Below is a small trained network, with its code and all its weights. Each question gives an input and a class and asks what happens when units are switched off, that is, made to give their printed mean instead of their output.

import numpy as np


def w(rows, s, z=0):
    codes = np.array(rows[::2]) - 128.0
    scale = np.full(codes.shape[1], s)
    scale[-1] = z or s
    return codes * scale


def f(y):
    return np.maximum(y, 0)


def log_softmax(a):
    a = a - a.max(-1, keepdims=True)
    return a - np.log(np.exp(a).sum(-1, keepdims=True))


def net(x, mask):
    res = np.array(x, float).reshape(1, 4) / 4 @ E
    y = f(res @ A[0][:, :-1].T + A[0][:, -1])
    res = res + np.where(mask, y, B[0][:, -1]) @ B[0][:, :-1]
    return log_softmax(res[-1] @ U[:, :-1].T + U[:, -1])


A, B = {}, {}
E = w([
[70,135,240,228,223,80,88,220,101,90],'x0',
[189,63,130,254,229,133,203,40,213,197],'x1',
[54,19,43,176,91,61,49,140,78,252],'x2',
[187,53,204,149,57,238,32,181,207,144],'x3',
],0.006)
A[0] = w([
[72,25,66,174,116,63,67,139,81,230,92],'n1',
[77,192,81,116,189,51,209,84,64,131,28],'n2',
[195,206,182,107,169,170,194,119,171,34,101],'n3',
[73,40,52,177,117,66,66,143,100,225,86],'n4',
[185,64,188,128,66,203,51,173,180,134,2],'n5',
[66,210,60,110,208,40,221,78,44,121,34],'n6',
[182,78,119,207,201,137,197,56,188,168,97],'n7',
[50,202,111,5,3,134,51,212,31,49,15],'n8',
[166,95,130,196,192,140,185,61,174,184,79],'n9',
[180,87,128,206,188,122,186,56,202,165,101],'n10',
[201,211,188,98,180,169,191,123,173,47,92],'n11',
[72,41,67,168,115,86,76,136,103,202,39],'n12',
[173,188,173,114,157,161,183,120,161,52,58],'n13',
[92,128,192,183,203,101,106,196,91,95,62],'n14',
[181,122,21,50,41,171,169,50,147,146,76],'n15',
[193,207,188,108,161,160,186,119,175,48,105],'n16',
[189,119,24,45,41,177,169,32,152,158,72],'n17',
[189,132,34,50,57,172,152,44,149,160,51],'n18',
[92,134,189,187,193,92,95,185,115,97,49],'n19',
[188,56,216,154,72,244,32,194,217,160,17],'n20',
[83,158,210,208,202,104,92,206,93,85,48],'n21',
[63,191,57,119,199,33,218,87,43,118,59],'n22',
[152,93,123,192,170,132,174,76,170,164,54],'n23',
[155,97,114,176,172,143,150,93,166,155,53],'n24',
[170,72,120,202,198,129,184,62,195,170,86],'n25',
[150,143,137,122,137,132,135,126,137,103,26],'n26',
[84,134,207,191,190,104,96,196,100,99,79],'n27',
],0.0057,0.0031)
B[0] = w([
[45,182,129,147,50,215,141,64,80,159,230],'n1',
[195,71,59,152,94,145,108,110,184,60,201],'n2',
[51,168,117,142,58,204,135,74,79,176,211],'n3',
[46,191,131,143,45,214,150,59,73,166,224],'n4',
[208,70,38,173,107,119,114,111,184,42,189],'n5',
[205,71,42,175,97,144,99,113,186,46,224],'n6',
[163,181,123,56,150,91,76,196,75,106,220],'n7',
[193,207,141,10,188,60,38,236,46,110,254],'n8',
[151,172,126,68,148,95,76,185,85,110,203],'n9',
[157,179,130,56,142,95,68,192,76,105,215],'n10',
[48,164,118,146,62,195,131,72,79,169,211],'n11',
[70,178,131,134,75,199,147,72,90,151,200],'n12',
[74,153,113,137,74,177,130,88,88,166,185],'n13',
[110,84,195,147,186,87,176,128,179,186,192],'n14',
[102,85,221,165,214,69,185,137,178,198,219],'n15',
[47,176,122,146,58,201,141,74,79,169,206],'n16',
[102,75,225,172,206,64,189,139,181,207,226],'n17',
[96,79,220,167,211,67,187,132,184,192,210],'n18',
[110,92,186,145,182,85,181,127,168,182,185],'n19',
[219,57,2,179,83,133,113,94,196,9,219],'n20',
[111,88,196,147,197,74,181,127,174,189,205],'n21',
[211,65,42,175,78,146,112,109,190,27,225],'n22',
[150,153,136,72,147,105,96,163,87,111,182],'n23',
[141,158,127,91,136,108,93,158,97,114,168],'n24',
[157,170,138,67,147,104,73,190,77,111,213],'n25',
[117,128,119,129,115,141,124,126,114,128,133],'n26',
[116,84,194,156,192,77,187,125,179,194,198],'n27',
],0.0062,0.0081)
U = w([
[34,184,124,139,48,231,146,36,55,170,254],'0',
[178,189,128,8,165,68,47,253,49,102,68],'1',
[102,63,200,169,222,56,228,123,221,201,168],'2',
[224,48,35,187,78,147,109,84,227,2,12],'3',
],0.0089,0.00067)

Each question gives the input, the list of numbers given to net, and the class t.
The units are the neurons (one row each of A and B). Each row of codes is followed by its name. A weight is (code - 128) times the scale printed after its matrix; where a second scale follows, it is the last column's (A, B and U).
mask holds one flag per neuron, in row order. A switched-off neuron (its flag False) gives its mean, the last column of its row in B, instead of its output. The means were averaged over made-up inputs and are rounded, as every weight is.
A unit's drop is (log p(t) with every unit on - log p(t) with that unit switched off) / (log p(t) with every unit on - log p(t) with every unit switched off).
The circuit of an input: a set's keep is (log p(t) with only the set's units on - log p(t) with every unit switched off) / (log p(t) with every unit on - log p(t) with every unit switched off). Starting from the 12 units with the biggest drops (on a tie, the unit counted first), units are removed one at a time, each time the one whose removal leaves the highest keep (on an exact tie, the one counted first), for as long as the keep stays at least 0.8.
units of the circuit, in order: the units of the circuit, biggest drop first
top k neurons: the k neurons with the biggest drops, biggest first
drop when u is switched off: that unit's drop, to one decimal
input [6,8,-8,-8], class 0: units of the circuit, in order => n3
input [-7,7,4,2], class 1: top 2 neurons => n7, n10
input [8,-2,5,-7], class 2: top 3 neurons => n21, n27, n14
input [-3,-6,6,-8], class 3: top 2 neurons => n22, n6
input [5,5,-8,-8], class 0: top 3 neurons => n3, n11, n16
input [8,-7,8,4], class 0: top 3 neurons => n1, n4, n12
input [-7,5,5,-8], class 3: top 3 neurons => n22, n6, n2
input [1,3,7,7], class 0: top 4 neurons => n4, n1, n12, n22
input [7,-6,-5,-4], class 2: top 3 neurons => n21, n27, n14
input [4,-2,5,7], class 3: top 2 neurons => n20, n5
input [3,6,-4,6], class 1: drop when n9 is switched off => 0.2
input [-2,5,-1,-6], class 3: drop when n2 is switched off => 0.5
input [-3,5,4,-4], class 1: drop when n19 is switched off => 0.0
input [6,-2,-3,5], class 2: units of the circuit, in order => n21
